Here is a tiny trained network, its code and every weight. The questions are about switching its units off for an input and a class, where a switched-off unit gives its printed mean instead of its output.

import numpy as np


def w(rows, s, z=0):
    codes = np.array(rows[::2]) - 128.0
    scale = np.full(codes.shape[1], s)
    scale[-1] = z or s
    return codes * scale


def f(y):
    return np.maximum(y, 0)


def log_softmax(a):
    a = a - a.max(-1, keepdims=True)
    return a - np.log(np.exp(a).sum(-1, keepdims=True))


def net(x, mask):
    res = np.array(x, float).reshape(1, 2) / 4 @ E
    y = f(res @ A[0][:, :-1].T + A[0][:, -1])
    res = res + np.where(mask, y, B[0][:, -1]) @ B[0][:, :-1]
    return log_softmax(res[-1] @ U[:, :-1].T + U[:, -1])


A, B = {}, {}
E = w([
[102,5,90],'x0',
[21,148,229],'x1',
],0.016)
A[0] = w([
[194,167,65,88],'neuron 1',
[175,165,140,84],'neuron 2',
[49,61,112,59],'neuron 3',
[155,87,130,112],'neuron 4',
[198,116,116,100],'neuron 5',
[143,157,113,111],'neuron 6',
[113,81,134,151],'neuron 7',
[210,81,76,85],'neuron 8',
[149,126,111,247],'neuron 9',
[236,173,158,115],'neuron 10',
[104,167,50,223],'neuron 11',
[253,111,68,109],'neuron 12',
[131,32,41,76],'neuron 13',
[210,175,150,183],'neuron 14',
[151,37,95,91],'neuron 15',
[146,210,73,93],'neuron 16',
[123,93,45,166],'neuron 17',
[207,148,170,89],'neuron 18',
],0.016,0.015)
B[0] = w([
[87,153,203,197],'neuron 1',
[178,238,113,159],'neuron 2',
[133,223,163,180],'neuron 3',
[112,237,55,157],'neuron 4',
[62,112,232,176],'neuron 5',
[164,152,108,148],'neuron 6',
[46,175,103,174],'neuron 7',
[112,131,182,216],'neuron 8',
[26,34,3,212],'neuron 9',
[116,180,86,199],'neuron 10',
[77,92,87,201],'neuron 11',
[15,52,231,250],'neuron 12',
[134,249,103,226],'neuron 13',
[46,145,75,216],'neuron 14',
[120,255,91,203],'neuron 15',
[158,230,136,180],'neuron 16',
[67,146,116,211],'neuron 17',
[193,222,84,161],'neuron 18',
],0.0094,0.021)
U = w([
[120,127,177,199],'0',
[151,183,57,48],'1',
[123,68,1,247],'2',
[215,146,126,88],'3',
[189,97,158,88],'4',
[156,50,94,54],'5',
[163,76,123,62],'6',
[192,128,115,74],'7',
],0.022,0.011)

Each question gives the input, the list of numbers given to net, and the class t.
The units are the neurons (one row each of A and B). Each row of codes is followed by its name. A weight is (code - 128) times the scale printed after its matrix; where a second scale follows, it is the last column's (A, B and U).
mask holds one flag per neuron, in row order. A switched-off neuron (its flag False) gives its mean, the last column of its row in B, instead of its output. The means were averaged over made-up inputs and are rounded, as every weight is.
A unit's drop is (log p(t) with every unit on - log p(t) with that unit switched off) / (log p(t) with every unit on - log p(t) with every unit switched off).
The circuit of an input: a set's keep is (log p(t) with only the set's units on - log p(t) with every unit switched off) / (log p(t) with every unit on - log p(t) with every unit switched off). Starting from the 12 units with the biggest drops (on a tie, the unit counted first), units are removed one at a time, each time the one whose removal leaves the highest keep (on an exact tie, the one counted first), for as long as the keep stays at least 0.8.
units of the circuit, in order: the units of the circuit, biggest drop first
k most important neurons: the k neurons with the biggest drops, biggest first
drop of u: that unit's drop, to one decimal
input [5,3], class 1: units of the circuit, in order => (neuron 12)
input [3,-3], class 2: 4 most important neurons => (neuron 9; neuron 3; neuron 16; neuron 2)
input [6,5], class 1: 2 most important neurons => (neuron 12; neuron 5)
input [7,-8], class 0: 3 most important neurons => (neuron 12; neuron 8; neuron 5)
input [-3,-2], class 2: 2 most important neurons => (neuron 13; neuron 15)
input [0,3], class 2: 2 most important neurons => (neuron 12; neuron 1)
input [7,-7], class 0: 3 most important neurons => (neuron 12; neuron 8; neuron 5)
input [6,-4], class 1: 2 most important neurons => (neuron 13; neuron 15)
input [0,-3], class 2: 2 most important neurons => (neuron 9; neuron 3)
input [-1,-4], class 0: 3 most important neurons => (neuron 12; neuron 1; neuron 5)
input [-1,0], class 2: drop of neuron 15 => 0.0
input [8,6], class 1: drop of neuron 12 => 0.5
input [-3,-6], class 0: drop of neuron 12 => 0.5
